Below are the code and all the weights of a small trained network. Each question names an input and a target symbol and asks about switching units off, where a switched-off unit gives its printed mean instead of its output.

import numpy as np


def w(rows, s, z=0):
    codes = np.array(rows[::2]) - 128.0
    scale = np.full(codes.shape[1], s)
    scale[-1] = z or s
    return codes * scale


def norm(h):
    return h / np.sqrt((h * h).mean(-1, keepdims=True) + 1e-5)


def f(y):
    return y / 2 * (1 + np.tanh(0.7978845608 * (y + 0.044715 * y**3)))


def softmax(a):
    e = np.exp(a - a.max(-1, keepdims=True))
    return e / e.sum(-1, keepdims=True)


def log_softmax(a):
    a = a - a.max(-1, keepdims=True)
    return a - np.log(np.exp(a).sum(-1, keepdims=True))


def net(x, mask):
    ids = ['ΔΞαγζηθμστψω'.index(c) for c in x.split()]
    T = len(ids)
    res = E[ids] + P[:T]
    r = norm(res)
    for j in range(2):
        rows = slice(2 * j, 2 * j + 2)
        q, k, v = (r @ M[0][rows].T for M in (Q, K, V))
        z = softmax(np.where(np.tri(T) > 0, q @ k.T / 2**0.5, -1e9)) @ v
        o = O[0][rows]
        res = res + np.where(mask[j], z, o[:, -1]) @ o[:, :-1]
    y = f(norm(res) @ A[0][:, :-1].T + A[0][:, -1])
    res = res + np.where(mask[2:10], y, B[0][:, -1]) @ B[0][:, :-1]
    return log_softmax(norm(res)[-1] @ U[:, :-1].T + U[:, -1])


Q, K, V, O, A, B = {}, {}, {}, {}, {}, {}
E = w([
[206,247,158,102],'Δ',
[195,192,77,154],'Ξ',
[70,68,129,44],'α',
[222,74,33,21],'γ',
[175,36,136,143],'ζ',
[173,61,18,179],'η',
[34,164,188,111],'θ',
[118,238,157,66],'μ',
[151,215,105,185],'σ',
[136,110,108,255],'τ',
[159,127,186,171],'ψ',
[126,47,176,81],'ω',
],0.015)
P = w([
[148,67,2,160],'0',
[215,116,122,15],'1',
[142,100,36,164],'2',
[211,116,156,26],'3',
[139,105,62,174],'4',
[214,111,191,40],'5',
[125,99,84,181],'6',
[214,121,226,53],'7',
],0.0048)
Q[0] = w([
[143,98,121,120],'head 1',
[57,103,1,102],'head 1',
[131,92,141,44],'head 2',
[148,121,123,189],'head 2',
],0.051)
K[0] = w([
[116,66,146,131],'head 1',
[161,105,4,74],'head 1',
[120,76,74,31],'head 2',
[163,99,162,185],'head 2',
],0.041)
V[0] = w([
[81,192,128,145],'head 1',
[255,117,225,182],'head 1',
[6,122,159,73],'head 2',
[147,115,40,88],'head 2',
],0.0084)
O[0] = w([
[172,214,158,157,57],'head 1',
[74,118,2,28,252],'head 1',
[85,189,189,201,106],'head 2',
[176,134,156,204,166],'head 2',
],0.0067,0.0041)
A[0] = w([
[179,160,34,221,75],'neuron 1',
[158,206,70,70,158],'neuron 2',
[202,168,49,125,12],'neuron 3',
[139,7,154,95,138],'neuron 4',
[43,22,136,195,170],'neuron 5',
[208,176,169,74,101],'neuron 6',
[67,203,97,175,109],'neuron 7',
[233,109,145,28,120],'neuron 8',
],0.018,0.011)
B[0] = w([
[108,103,131,179,156],'neuron 1',
[229,200,218,147,203],'neuron 2',
[24,206,121,133,150],'neuron 3',
[170,180,217,223,247],'neuron 4',
[103,108,106,50,215],'neuron 5',
[47,45,113,158,162],'neuron 6',
[171,87,67,134,144],'neuron 7',
[73,80,1,44,212],'neuron 8',
],0.027,0.015)
U = w([
[197,102,127,177,142],'Δ',
[111,131,102,229,77],'Ξ',
[207,188,110,67,135],'α',
[109,157,178,134,210],'γ',
[137,100,80,93,240],'ζ',
[66,63,122,171,169],'η',
[205,24,154,78,46],'θ',
[59,127,186,2,22],'μ',
[120,226,136,222,2],'σ',
[67,221,117,152,98],'τ',
[90,170,114,66,108],'ψ',
[112,162,53,138,139],'ω',
],0.019,0.0099)

Each question gives the input, a string of symbols that net reads in full, and the target symbol t.
The units are the heads (2 rows each of Q, K, V and O) and the neurons (one row each of A and B). Each row of codes is followed by its name. A weight is (code - 128) times the scale printed after its matrix; where a second scale follows, it is the last column's (O, A, B and U).
mask holds one flag per unit, heads first, then neurons. A switched-off unit (its flag False) gives its mean, the last column of its rows in O or B, instead of its output. The means were averaged over made-up inputs and are rounded, as every weight is.
A unit's drop is (log p(t) with every unit on - log p(t) with that unit switched off) / (log p(t) with every unit on - log p(t) with every unit switched off).
The circuit of an input: a set's keep is (log p(t) with only the set's units on - log p(t) with every unit switched off) / (log p(t) with every unit on - log p(t) with every unit switched off). Starting from all 10 units, units are removed one at a time, each time the one whose removal leaves the highest keep (on an exact tie, the one counted first), for as long as the keep stays at least 0.8.
units of the circuit, in order: the units of the circuit, biggest drop first
unit that matters most: the unit with the biggest drop
k most important neurons: the k neurons with the biggest drops, biggest first
which heads matter: for each layer, one digit per head in row order, 1 if its drop is at least 0.15 and else 0, layers parted by /
input σ Ξ Δ Ξ ψ τ, target α: which heads matter	11
input Ξ ω η ψ μ η, target α: units of the circuit, in order	(neuron 6)
input ω ω ω Δ, target ψ: 4 most important neurons	(neuron 4; neuron 8; neuron 6; neuron 2)
input ψ ω ω ζ, target α: which heads matter	10
input θ ω ω ω σ Δ, target η: which heads matter	10
input ω α ω ω, target γ: units of the circuit, in order	(neuron 4; head 2; neuron 5; head 1)
input ω ω μ ψ μ Ξ ζ, target θ: which heads matter	01
input μ α τ ω, target γ: which heads matter	01
input ω ω θ, target ζ: which heads matter	00
input Ξ ω θ Ξ, target η: which heads matter	10
input ψ μ τ, target η: 2 most important neurons	(neuron 1; neuron 2)
input θ ω ψ ψ Ξ, target τ: units of the circuit, in order	(neuron 3; neuron 2; neuron 4)
input ψ μ σ ψ Δ σ μ σ, target α: units of the circuit, in order	(neuron 2; neuron 4)
input μ Ξ ω Ξ ω θ, target η: unit that matters most	head 1
input θ ω θ Ξ τ, target η: units of the circuit, in order	(neuron 2; neuron 8; neuron 5)
input θ τ μ ψ ω ψ, target α: 2 most important neurons	(neuron 2; neuron 8)
input ψ τ ω ω, target α: 4 most important neurons	(neuron 6; neuron 4; neuron 8; neuron 3)
input α η ω μ Ξ, target τ: which heads matter	01
input μ μ Ξ ζ Ξ ζ Ξ ω, target μ: 4 most important neurons	(neuron 8; neuron 2; neuron 6; neuron 4)
input μ ω ω τ ψ, target α: unit that matters most	head 2
input μ η η ω σ μ ω ω, target μ: 3 most important neurons	(neuron 8; neuron 2; neuron 5)
input ω ω ω μ ω γ, target ζ: 2 most important neurons	(neuron 8; neuron 6)
